Each new row is followed by what is left after taking away its nearest point in the smallest flat space through zero that holds the last named rows
In the rows, 128 means zero.
Kegad (3 x 28)
[[157 105 124 125 143 148 128 101 118 105 126 124 125 140 150 168 128 126
  120 131 132 100 107 168 131 124 133  80]
 [156 117 119 138 118 144 145  98 101 102 142  97 129 144 129 172 169 161
  112 153 120  95  99 172 104 104 135  89]
 [156 129  97 126 102 131 136  94 102  92 138  94 124 140 129 170 175 147
  107 163 116  90  94 167 100 111 118  87]]
New rows
[158 112 115 132 128 160 105 167 120 112 132 151 154  92 175 119 129 111
 134  86 159 116 142 145 118 136 122 136] -> [154 122 111 137 113 154 112 168 113 112 139 138 156  92 162 116 149 126
 131  97 152 116 140 142 104 128 121 146]
[125 107 148 126 165 146 114 135 130 114 105 121 136 109 178 138 105 109
 132 119 141 145 145 132 128 151 111  72] -> [113 126 142 135 139 134 125 142 122 119 117 102 139 107 155 126 136 133
 128 135 130 151 146 119 107 139 108  96]
zot (2 x 28)
[[152 153 143 135 132 110 129 124 125 163 139 125 109 120 126 109 160 127
  147 137 109 139  95 137 161  98  97  98]
 [154 166 138 131 137 116 122 130 126 151 139 131 103 116 121 112 151 123
  151 138 114 145  85 136 152  90  95 104]]
New rows
[147 142 108 148 128 142 172 111 131 140 158 108  98 128 100 109 129 140
 146 180 137 140 103 129 141 106 118 104] -> [133 123 102 146 124 150 174 111 132 125 152 107 111 134 103 118 115 142
 134 175 146 131 126 124 126 126 136 118]
[105 133 114 122 121 140 101 152 147  80 141 142  92 125 125 118  99 108
 113 112 177 124  91 105  96 113 155 166] -> [111 112 133 135 110 117 119 135 143 126 146 126  98 131 137 102 136 118
 112 114 156 114 101 112 133 119 146 137]
Guzib (3 x 28)
[[129 119 136 105 100 177 139 147 128  88 134 115 128 158 116 116 119 116
  127 138 150 151 199 104 117 122 126 147]
 [159  86 116 109 105 165 142 137 131  92 120 164 121 178 105 108 141 103
  132  80 156 155 200 123 100 138 127 123]
 [137  89 107 113 131 162 141 138 159  86 108 145 113 157  98 104 131 103
  113  94 151 177 192 110 109 121 133 104]]
New rows
[129 115  98 141 161 141 163 111 165 150  95 116 135 118 121 115  99 144
 124 136 120 167 118 127 113  98 123  81] -> [145 124 116 135 128 149 163 113 130 156 115 121 147 136 134 123 103 149
 145 141 124 138 127 136 109 113 115 113]
[137  93 130 102 101 151 126 145 119 109 139 137 140 154 125 128 132 104
 118 102 144 166 185 134 131 144 137 138] -> [121 113 131 117 122 121 117 136 122 135 139 124 142 122 137 139 128 118
 114 120 125 151 133 142 147 139 139 132]
[126 132 130 105 111 131 137 160 129 160 129 124 134 202 146 156 127 112
 143 162 145 121 166 135 132 101 110 138] -> [121 128 118 116 136 111 134 152 145 171 117 130 128 186 143 156 130 113
 134 152 137 127 139 140 136  97 114 115]
bosov (5 x 28)
[[139  69 102 169 131  68 173 139 133 124 148 140 132 154 165  76  94 154
  144 105 149 135 144 128 125 138 155 111]
 [137  73 125 165  94 124 168 119 154 140 168 144 116 170 189  82 120 133
  160 135 141 116 139 180 131 112 155 136]
 [138  85 125 150 113 105 146 111 127 124 136 122 123 141 155  80 104 131
  133  99 125 123 128 143 145 124 135 118]
 [146 113 114 151 114  93 127 112 126 136 142 120 133 115 137  97 104 135
  141 101 119 138  92 140 158 107 106 120]
 [132  95 117 155 109  95 149 129 139 143 167 142 122 158 152 111 113 141
  150 131 142 125 126 138 120 109 144 126]]
New rows
[159 105 137 105 144 130  89  93 149 137 160 146 112 131 125 165  82 135
 113 106 121 151 123 108 108 151 114 126] -> [163 104 134 110 148 146 101  99 159 133 154 150 117 127 142 156  90 135
 120 114 124 155 130 128 113 161 116 133]
[151 146 109 192 140 131 146 128 136 141 120 133 164 117 166 119 111 124
 156 124 148 132  78 151 153 147 117 120] -> [129 144 135 165 133 142 130 118 120 137 117 126 145 143 141 143 114 111
 131 124 144 107 101 119 127 146 136 115]
Bab (3 x 28)
[[141 172 142 133 140 127 119 125 138 141 127 124 124 134 145 130 141  84
  106  97 111 139 125 146  99 127 134 110]
 [149 180 139 125 158 107 101 127 160 156 106 126 124 124 156 124 126  71
   80  87 107 146 144 158  88 113 148 111]
 [131 171 139 145 128 129 119 126 121 141 139 123 123 130 136 118 146 101
  114 101 114 148 130 145 107 134 123 103]]
New rows
[142 134 101 144 124 132 132 151 119 131  98 129 111  64 120  57 126 175
 101 101 106 132 148 109 135 115 138 141] -> [153 139 115 135 125 155 153 146 123 115 104 127 112  86 127  87 141 148
 114  97 101 110 113 100 126 121 141 146]
[156 173 127 153 132 149  91 125  98 135 156 152 129 118 134 124 167 138
 118 123 158 124 129 143 168 143  89 123] -> [165 153 123 132 146 143  92 126 121 131 136 156 133 119 140 139 150 135
 113 132 162 107 127 137 170 131 104 142]
[144 108 135 144 196 116 139 115 124 100 143 117 113  92 147 129 161  75
 124 126 114 111  87  93 125 100 124 152] -> [131 104 126 157 187 107 129 118 110 107 149 117 112  78 137 106 157 100
 124 131 119 128 107  96 135 102 115 145]
Tid (5 x 28)
[[127 102 117  95 127 140 110 105 186 132 156 107 120 140 157 199 123  95
   92 140 114 149 164  73 136 132 102 111]
 [122 125 104 142  98 161 128 144 127 121 171  85  84 126 137 187 153 119
  116 138 117 149 155  47  83 131 102 110]
 [125 115 128 100 126  88 110 109 130 118 135 144 145 145 175 105 108 107
  110 124  97 179 131  99 154 149 126 132]
 [116 125 129 113 127 150 136 112 151 124 124 123 126  84 133 132 108 106
  123 137 141 137 131 144 143 138 125 153]
 [116 114 118 131 123 120 119 124 164 117 134 141 117 117 133 147 108 104
  122 150 111 150 143  91 139 126 120 133]]
New rows
[122  97 112 135 140 133 139 103 162 123 135 103 173 140 141 151 140 138
 135 127 113 122 118 119 139  81 115 148] -> [119 106 111 144 132 133 146 111 137 117 134 102 169 130 142 128 142 143
 144 123 113 130 109 121 131  87 119 157]
[127 139 147 127 113 139 137 117 116 132 109 113 164 150 138 166 144 157
 115 130 157  98 111 145 148 102 148 107] -> [113 137 138 138  99 130 137 121 116 115 113 124 152 129 146 153 128 142
 119 143 142 129 112 117 150 109 147 122]
miki (4 x 28)
[[115  84 161 124 116 121 136 103 109 120 133 112 149 166 123 132 126 126
  131 163 110 151 132 146 132 105  99 150]
 [152 114 108 101 114 136 106 169 127 138 162  97  96 113 119 140 149 159
  136 136  94 127 112 142 132  81  94 107]
 [136 117 122  96 131 130 130 145 123 133 148 104 107 117 121 122 156 142
  136 128 112 129 110 145 125  86 109 134]
 [135  92 110 112 142 128 119 110 125 160 159 111 114 100 132 111 159 157
  136 125 124 123  91 145 139 103 119 139]]
New rows
[109 110 114 131 125 124 120  83 106 161 152 142 151 115 147  81 156 161
 142 122 157 127 108 133 145 112 115 150] -> [115 149 120 130 105 129 121 129 110 131 135 144 145 133 137 103 137 145
 138 124 146 129 139 121 133 113 110 127]
[105 138 171 134 121 138 103 192 123 106 119 100 128 154 108 164  95 104
 123 151  89 135 151 102 118  99 118 105] -> [ 99 120 154 138 153 134 107 146 127 140 128 110 130 119 122 132 116 115
 125 129 118 122 117 105 127 114 144 128]
[122 151 146 140  79 122 139 135 136  96 125 150 157 129 104 143 103 114
 124 131 131 151 129 119  92 143 140 109] -> [126 130 133 128  92 122 135 122 135 118 144 140 147 107 107 129 126 132
 129 125 132 146 103 130  98 127 137 119]
dudiv (4 x 28)
[[134 141 140 135 109 103 151 126 119  96 122 132 124 145  87 145 141 153
   72 113 139 143 125 153 130 153 116 127]
 [118 140 102 116 118 134 138  87 133 143 117 112 127 151 119 136 113 115
   65 118 134 119 102 133 147 141 105 131]
 [106 123  73 108 140 169 107  75 142 196 124  91 123 134 171 119  95  72
  120 132 121  91  99  96 163  94 112 132]
 [118 110  93 136 118 122 121  70 118 160 137  86  84 147 117 144 102  96
   69 104 137  98  92 115 186  78  91 144]]
New rows
[150 122 159 120 152 109 100 141 115 124 131 181 150 144 138  79  76 148
 115 147 101 143 118 111 133 144  99 110] -> [146 134 145 127 148 115 102 145 105 132 124 154 144 143 134  90 106 141
 102 143  99 139 131 106 160 119 100  93]
[136 104 149 149 135  81 118 136 132 121 147 142 120 131 139 118  96 127
 142 109 146 123 118 145 110 133 115 154] -> [127 132 127 141 134 104 124 140 133 135 128 119 137 133 147 123 128 118
 126 114 140 122 132 142 125 133 122 129]
veke (3 x 28)
[[153 106  97 118 150 168  99 142 175 157 117 133 153  93 155 135 107 137
  142 150 168 119 112 148 153 129 182 101]
 [130 106 103 135 124 102 102 144 130 154 112 125  95 126 151 129 123 105
  142 117 130 129 138 139 134 112  92  86]
 [128 116 120 117 135 104  99 132 136 143 136 126  97 148 150 118 110  97
  160 117 143 125 124 161 113 126  79  88]]
New rows
[159 104  89 113 134 135 100 127 142 145 116 127  95 147 154 126 119 108
 149 129 159 108 135 136 142 130 106  93] -> [151 124 111 118 126 142 130 115 124 120 122 127 112 150 128 127 134 126
 127 131 140 112 138 113 138 137 123 133]
[124  86 147  79 167  98 114 182 150 132 145 118 128 130 135 121 106 134
 146 117 179 114 118 163 124 124 100  82] -> [117  97 156  96 151 100 143 179 128 117 134 117 140 120 112 130 129 155
 114 117 152 120 131 127 134 120 120 116]
vibo (3 x 28)
[[121 137 132 130 117 139 126 156 128 113 103 116 131 151 124 140 122 140
  143 152 109 143 136 115 149 110 152 146]
 [121 114 121 124 120 141 137 154 134 130  99 114 121 149 122 134 129 143
  142 149 131 155 127 116 143 112 143 159]
 [120 134 127 126 126 132 115 157 121 131 104 109 130 131 108 138 111 157
  131 147 109 150 144 126 133 108 140 164]]
New rows
[ 98 172 139 145 118 112  87 115 104  99 135 132 166 131 148 146 110 119
 144 129  76  69 173 120 114 144 148  93] -> [ 96 114 111 130 121 122 117 119 121 137 116 124 140 136 144 134 128 129
 148 129 129 105 150 117 107 144 133 131]
[137 118 126 117 128 129 141 106 131 118 127 156 137 150 158 114 170  72
 134 121 172 106 105 127 117 134 112  98] -> [129 135 128 116 132 125 114 133 116 124 110 136 144 138 129 125 142 108
 128 135 142 123 131 134 112 114 118 135]
[110 109 138 108 118 131 152 111 150 135 111 114 122 170 131 113 160 117
 138 135 183 104  94 114 118 122 142 113] -> [108 137 147 111 125 120 122 117 132 134 116 106 135 148 112 120 135 137
 125 134 151  98 118 126 107 115 140 121]
Bipez (4 x 28)
[[123 131 112 131 135 158 117 138 113 156 155 116 114 117 127 118 139 110
  110 114 135 121 123 109 137 154 117 128]
 [ 96  80  86  99 183 103 151 160 144 139 118 165 152 157 135 113 121 114
  141 105 118 156 159 106 159 135 140 192]
 [135 168 135 114 158 169 142 114 143 168 151 100 106 111 108 111 128 130
  158 170 145 122 118 105 155 143 133 110]
 [125 139 104 139 100 140 114 139 134 125 132 154  92  96 121 115 123 123
  140 119 126 159 121 109 138 133 141 119]]
New rows
[115 128 134 124 110 118 105 145 115 141 102 153 109 131 159 140 126 126
 134 101 111 155 143 108 104 137 126 154] -> [123 144 152 118 125 128 114 131 118 153 107 130 113 135 153 141 127 132
 141 125 119 139 139 111 106 137 123 143]
[140 130 142  93 135 158 110 107 104 158  90 100  93 125 141 150 113 146
 111 172 117 120 106 130  53 137 134 103] -> [126 109 117  87 144 146 113 125 110 156  84 126  94 129 144 143 109 139
 116 154 110 141 117 119  64 139 142 128]
sokod (5 x 28)
[[132 156 115 124 129 144 111 114 113 108  90 123 124 141 125 145 105 113
  134 122 138 136 125 124 142 155 115 139]
 [147 163  92 139 105 169 119  98 148 124 100 123 143 129  79 127 101 111
  120 120  90 121 158 134 150 163 103 143]
 [149 140  99 144 127 160 115 114 133 129 102  95 128 114 103 129  99 101
  139 119 121  97 165 134 138 141  86 134]
 [162 153  74 136 133 157 114 113 134 127 102 122 142 153  99 148  92 110
  149 110 108  90 156 119 146 154 112 149]
 [163 141  78 135 112 149 134 120 153 129 120 128 152 145  97 126  99 122
  129 115  99  89 166 126 139 148 125 148]]
New rows
[138 152 109 104 106 120 168 167 138 132 140  97 131 114  99 118 140 157
 105 120  82 120 132 154 113 113 172 121] -> [131 162 115 104 130 126 145 162 111 126 117  85 114 116 110 140 134 142
 126 117 103 127 117 148 118 116 154 118]
[ 99 153 138 107 118 113 116 137 134  94 121 146 120 133 154 131 134 148
  98 133 149 174 122 113 128 135 166 145] -> [115 141 119 127 136 129 108 135 143 121 133 124 120 118 133 133 132 135
 120 126 131 135 149 114 127 119 138 140]
mozas (3 x 28)
[[141 115 101 154 161  94 111  79  83 154 145 125 191 147 152 156  90 140
  136 113 110  70 168 129 127 125 164 122]
 [115 137 100 162 144  76 126 103  97 160 135 138 174 153 140 175  72 120
  135  83 117  82 139 120 152 120 153 109]
 [100 146  91 175 136  70 122 115 102 159 131 145 179 160 132 179  64 114
  134  68 127  87 131 114 161 121 140 107]]
New rows
[ 99 114  97  90 127 159 126 132 143  87 107 100 168 112 114 120 146 193
 133 123 142 187 114 134 128 137 148 136] -> [ 98 119  99  89 133 137 141 122 134 104 108 102 166 115 121 144 125 185
 136 108 129 172 110 134 141 129 168 123]
[124 150 143 131 115 100 150 119 145 155 124 133  97 132 122 153 100 117
 125 108 128 125 113 123 158 122 154 118] -> [134 135 134 137 119 125 123 115 142 138 128 126 119 131 121 124 122 135
 123 131 140 129 135 126 135 132 139 136]
Ket (5 x 28)
[[155 163 162 134  79 114 115 166 151 161 126 160 128 149 113 124 140 136
   76 113 121 119  95 145 101 119 121 135]
 [207 133 134 105 136 107 101 156 102 125 128 133 128 108  99 125 159 170
  109 107 136 107 119 131 102 131 125 135]
 [169 123 131  94  98 103 123 147 119 135 136 143 110 140 105 136 132 163
  112 101 122 102  99 152 148 148 109 112]
 [136 108 103  90 139 118 143 128  94 110 127 122 121 119 128 141 139 164
  137 113 121 123 110 145 152 131 117 108]
 [213 145 146 130 126  98 104 149  71 102  83 150 133  92 116 156 189 159
   98  99 143 129 114 141  91 111 136 102]]
New rows
[ 92 140 160 160 115 135 115  96 172 164 157 145  96 164 115  77 125 118
 149 152 106 117 146 149 128 127 129 140] -> [119 132 145 142 136 124 119  98 124 136 136 143 100 137 118  95 158 148
 151 139 109 123 137 158 124 115 131 120]
[114 139 133 120 112 136 135 154 132 144 119 140 117 130 131 140 146 146
  84 108 102 125  87 143 136 108 100 114] -> [124 125 131 135 138 143 119 131 133 131 124 123 116 117 126 133 134 125
 115 121 118 121 127 118 138 125 111 123]
guf (2 x 28)
[[182 166 163 118 112 164 113  88 154 116 157 139 116  99  84 109 104 150
  139 186 105 156 130 177 152 104 121 162]
 [170 144 168 123 119 164 108  70 131 133 150 121 111 107 124 109 121 143
  141 140 120 156 119 153  99 151 117 159]]
New rows
[116 136  96 144 120 121 119 171 155 104 137 149 159 117  78 136 120 131
 128 123 145 124 158 151 177  71 114 109] -> [125 126 117 146 122 136 106 132 138 120 141 132 148 114 108 128 130 132
 135  92 153 136 145 143 123 118 106 120]
[ 86 127 105 121 116  96 132 176 111 123  92 135 155 127 116 157 137 109
  94 128 151 115 152 113 203  89 141 104] -> [120 133 144 118 110 129 112 116 105 134 110 122 138 111 127 140 137 120
 107 122 149 141 140 127 156 128 129 131]
[105 115 149 132 127 129 126 102 112 136 110 112 105 134 167 137 125 119
 148  98 136 128 115 131  79 155 112 114] -> [110 130 141 129 123 125 132 122 129 123 113 126 111 130 138 139 113 123
 145 131 126 125 124 146 122 117 116 113]
buvab (4 x 28)
[[124 113 160 146 194 169 199 142  61 126 110 133 132 107 124 145 151 127
  114 134 103 121 159 141 102 107 112 137]
 [136 147 139 140 115 103  89 139 120 123 139 134 123 143 124 150 136 124
  113 110 133 150  95 142 128 130 119 126]
 [100 108 118 110  78 134 136 160 177 138 113 123 113 131 121 149  73 143
  113 129 124 137 116 117 170 130 148 148]
 [138 132 131 111 105  96 154 136 152 135 127 103 125 129 158  64 139 144
  130 149 125 139 119 138 141 127 103 135]]
New rows
[128 141 126 158 134 149 107 137 105 132 124 156  94 108 114 167 138 129
 103 111 121 143 117 165 127 140 139 128] -> [131 136 112 141 124 143 123 123 131 137 123 142  98 103 130 120 138 136
 121 130 124 132 130 157 133 144 138 126]
[169 146 107 112 155 129 153  69 120 124 148 114 131 120 160  81 166 122
 154 133 157 104 123 127  98 142 146 101] -> [146 136 121 116 130 137 156 114 126 127 135 120 115 126 143 138 129 130
 120 118 146 127  99 133 124 136 154 121]
zov (4 x 28)
[[140 133 154 152 142 118 131 131 137 129 137 136 140 155 129 123 103 141
  154 124 114 146 116 109 120 113 111 153]
 [121 113 144 119  98 148 105 147 121 172 123 113 106 111 120 119 107 111
  131 133 122 182 116 130 153 110  87 151]
 [122  81 122 137 182 183 109 119 129 135 138  98 155 137 141 124 127 135
   97 160 135  91 122 102 133 135 103 119]
 [140 102 175 159 150 162 103 140 136 167 139 108 144 154 134 112  81 137
  155 145 107 177 101  90 138  96  60 171]]
New rows
[111 113 114 143 153 120 143 137 100 109 102 135 140 193  92 147 143 172
 140 162 118 108 126 104 115 160 106 148] -> [113 124 113 126 117 126 135 140  94 123  87 125 125 166  94 147 157 159
 148 162 119 133 133 121 125 156 106 137]
